Here is a tiny trained network, its code and every weight. The questions are about switching its units off for an input and a target symbol, where a switched-off unit gives its printed mean instead of its output.

import numpy as np


def w(rows, s, z=0):
    codes = np.array(rows[::2]) - 128.0
    scale = np.full(codes.shape[1], s)
    scale[-1] = z or s
    return codes * scale


def f(y):
    return y / 2 * (1 + np.tanh(0.7978845608 * (y + 0.044715 * y**3)))


def softmax(a):
    e = np.exp(a - a.max(-1, keepdims=True))
    return e / e.sum(-1, keepdims=True)


def log_softmax(a):
    a = a - a.max(-1, keepdims=True)
    return a - np.log(np.exp(a).sum(-1, keepdims=True))


def net(x, mask):
    ids = ['αβγζθμξπσψ'.index(c) for c in x.split()]
    T = len(ids)
    res = E[ids] + P[:T]
    u = 0
    for l in range(2):
        q, k, v = (res @ M[l].T for M in (Q, K, V))
        z = softmax(np.where(np.tri(T) > 0, q @ k.T / 2**0.5, -1e9)) @ v
        res = res + np.where(mask[u], z, O[l][:, -1]) @ O[l][:, :-1]
        u += 1
        y = f(res @ A[l][:, :-1].T + A[l][:, -1])
        res = res + np.where(mask[u : u + 12], y, B[l][:, -1]) @ B[l][:, :-1]
        u += 12
    return log_softmax(res[-1] @ U[:, :-1].T + U[:, -1])


Q, K, V, O, A, B = {}, {}, {}, {}, {}, {}
E = w([
[192,132,123,78,57],'α',
[97,113,143,152,58],'β',
[186,217,134,133,42],'γ',
[71,140,142,174,9],'ζ',
[147,196,119,170,65],'θ',
[153,170,108,154,215],'μ',
[9,220,225,40,205],'ξ',
[185,166,135,131,84],'π',
[126,112,128,111,21],'σ',
[181,127,150,96,90],'ψ',
],0.014)
P = w([
[183,170,254,178,54],'0',
[165,135,197,107,70],'1',
[146,146,159,107,81],'2',
[130,149,142,101,87],'3',
[127,152,127,95,94],'4',
[123,150,113,87,96],'5',
[117,148,101,82,99],'6',
[118,150,90,80,103],'7',
[118,149,83,77,113],'8',
[116,147,75,71,115],'9',
],0.0074)
Q[0] = w([
[111,79,125,155,242],'0.h1',
[167,1,220,144,111],'0.h1',
],0.0052)
K[0] = w([
[240,56,13,239,205],'0.h1',
[182,119,2,138,57],'0.h1',
],0.006)
V[0] = w([
[134,90,92,180,1],'0.h1',
[203,85,124,154,87],'0.h1',
],0.0066)
O[0] = w([
[222,53,220,210,201,253],'0.h1',
[197,159,254,145,147,157],'0.h1',
],0.0063,0.0023)
A[0] = w([
[42,215,141,116,99,75],'0.n1',
[37,178,18,62,170,162],'0.n2',
[94,70,153,164,120,254],'0.n3',
[124,94,149,147,154,222],'0.n4',
[204,74,120,196,254,82],'0.n5',
[155,130,103,196,161,211],'0.n6',
[88,53,150,173,104,160],'0.n7',
[140,126,152,190,129,153],'0.n8',
[136,244,151,82,135,192],'0.n9',
[164,132,125,205,128,123],'0.n10',
[71,152,196,136,152,214],'0.n11',
[184,102,226,145,169,208],'0.n12',
],0.0086,0.0048)
B[0] = w([
[198,71,200,195,129,162],'0.n1',
[97,2,100,117,190,223],'0.n2',
[51,214,117,110,72,179],'0.n3',
[103,196,138,120,100,160],'0.n4',
[193,243,247,171,61,142],'0.n5',
[83,153,131,89,206,168],'0.n6',
[62,152,98,149,82,147],'0.n7',
[105,147,106,90,121,165],'0.n8',
[172,99,138,122,178,232],'0.n9',
[112,110,113,50,162,157],'0.n10',
[150,181,203,58,100,175],'0.n11',
[189,184,69,155,100,255],'0.n12',
],0.0076,0.0065)
Q[1] = w([
[108,107,88,112,211],'1.h1',
[1,116,152,147,189],'1.h1',
],0.0069)
K[1] = w([
[163,97,231,47,140],'1.h1',
[20,82,255,109,61],'1.h1',
],0.0062)
V[1] = w([
[112,88,170,71,235],'1.h1',
[66,160,3,148,37],'1.h1',
],0.0046)
O[1] = w([
[126,192,181,165,23,106],'1.h1',
[81,2,125,101,178,3],'1.h1',
],0.0056,0.0043)
A[1] = w([
[169,132,127,90,131,131],'1.n1',
[138,79,115,197,125,122],'1.n2',
[90,31,98,88,107,2],'1.n3',
[149,165,137,129,170,179],'1.n4',
[136,126,128,102,138,116],'1.n5',
[153,130,115,145,84,212],'1.n6',
[162,155,144,102,170,189],'1.n7',
[117,185,177,136,116,74],'1.n8',
[53,64,75,131,193,185],'1.n9',
[97,88,167,55,158,218],'1.n10',
[126,8,72,106,158,92],'1.n11',
[92,84,124,69,79,125],'1.n12',
],0.013,0.0082)
B[1] = w([
[78,110,116,156,148,193],'1.n1',
[131,68,220,185,135,126],'1.n2',
[164,116,118,89,42,146],'1.n3',
[93,125,133,108,81,231],'1.n4',
[114,108,137,122,139,130],'1.n5',
[53,189,141,143,180,250],'1.n6',
[73,117,113,121,96,255],'1.n7',
[254,119,151,178,107,179],'1.n8',
[207,120,45,215,71,163],'1.n9',
[112,52,102,104,130,169],'1.n10',
[198,211,241,99,214,162],'1.n11',
[170,146,107,94,147,166],'1.n12',
],0.0099,0.0088)
U = w([
[180,146,133,33,182,37],'α',
[96,69,8,122,48,124],'β',
[155,128,183,157,220,96],'γ',
[166,88,117,186,61,33],'ζ',
[104,98,158,226,179,98],'θ',
[107,218,164,134,99,185],'μ',
[123,77,204,106,113,76],'ξ',
[154,104,94,178,226,202],'π',
[170,115,100,72,67,1],'σ',
[16,133,125,1,186,211],'ψ',
],0.0071,0.0051)

Each question gives the input, a string of symbols that net reads in full, and the target symbol t.
The units are the heads (2 rows each of Q, K, V and O) and the neurons (one row each of A and B). Each row of codes is followed by its name. A weight is (code - 128) times the scale printed after its matrix; where a second scale follows, it is the last column's (O, A, B and U).
mask holds one flag per unit, layer by layer, with each layer's heads first. A switched-off unit (its flag False) gives its mean, the last column of its rows in O or B, instead of its output. The means were averaged over made-up inputs and are rounded, as every weight is.
A unit's drop is (log p(t) with every unit on - log p(t) with that unit switched off) / (log p(t) with every unit on - log p(t) with every unit switched off).
The circuit of an input: a set's keep is (log p(t) with only the set's units on - log p(t) with every unit switched off) / (log p(t) with every unit on - log p(t) with every unit switched off). Starting from the 12 units with the biggest drops (on a tie, the unit counted first), units are removed one at a time, each time the one whose removal leaves the highest keep (on an exact tie, the one counted first), for as long as the keep stays at least 0.8.
units of the circuit, in order: the units of the circuit, biggest drop first
unit that matters most: the unit with the biggest drop
k most important neurons: the k neurons with the biggest drops, biggest first
k most important neurons of layer l: the k neurons of layer l with the biggest drops, biggest first
input γ μ θ μ ζ β μ μ μ, target π: 2 most important neurons : [1.n11 0.n2]
input α α α ψ μ α α μ μ π, target ψ: 4 most important neurons of layer 0 : [0.n5 0.n12 0.n1 0.n11]
input β β α σ θ μ μ γ θ, target ψ: units of the circuit, in order : [1.h1 1.n9 1.n8]
input ζ β α μ θ ζ, target ψ: units of the circuit, in order : [1.h1 1.n8]
input ζ α β θ θ ψ σ μ ξ π, target π: 2 most important neurons : [1.n9 1.n11]
input ψ γ μ ξ ζ ψ, target ψ: units of the circuit, in order : [1.n8 1.n9 0.h1]
input ψ θ ψ μ γ π β π, target ψ: units of the circuit, in order : [1.n8 1.n9]
input α β α ψ γ θ ψ γ θ, target ψ: units of the circuit, in order : [1.h1 1.n8]
input ξ π ζ β ζ μ ψ ψ π ψ, target ψ: units of the circuit, in order : [1.n8 1.n9]
input μ θ γ θ β ξ θ β, target β: units of the circuit, in order : [0.h1 1.n9 1.h1]
input ξ π α ζ α, target α: 2 most important neurons : [1.n11 1.n12]
input ζ σ β β, target ψ: 4 most important neurons of layer 0 : [0.n7 0.n1 0.n12 0.n3]
input ξ β μ ζ μ β ζ θ, target θ: 3 most important neurons of layer 0 : [0.n1 0.n11 0.n2]
input μ σ θ μ ξ σ σ, target σ: 4 most important neurons of layer 1 : [1.n3 1.n11 1.n9 1.n12]
input ζ γ ξ μ α σ β α σ, target σ: 2 most important neurons : [1.n11 1.n3]
input ψ θ μ ζ α α σ ψ ζ μ, target ψ: unit that matters most : 0.n5
input ζ β ξ μ σ γ, target γ: 2 most important neurons of layer 1 : [1.n11 1.n2]
input β α γ μ μ, target ψ: 2 most important neurons : [0.n5 0.n12]
input σ σ σ θ ψ ψ μ, target μ: most important neuron : [0.n5]
input θ μ ξ β, target β: 4 most important neurons of layer 1 : [1.n9 1.n3 1.n8 1.n10]
input σ ξ π μ α μ γ ζ, target ζ: 4 most important neurons of layer 0 : [0.n1 0.n6 0.n2 0.n10]
input ζ μ μ β θ α μ, target β: 4 most important neurons : [1.n9 0.n5 0.n2 1.n6]
input π β μ ξ θ, target θ: 2 most important neurons : [0.n1 1.n2]
input μ β μ ζ ζ α ξ, target ξ: 4 most important neurons of layer 0 : [0.n1 0.n2 0.n11 0.n12]
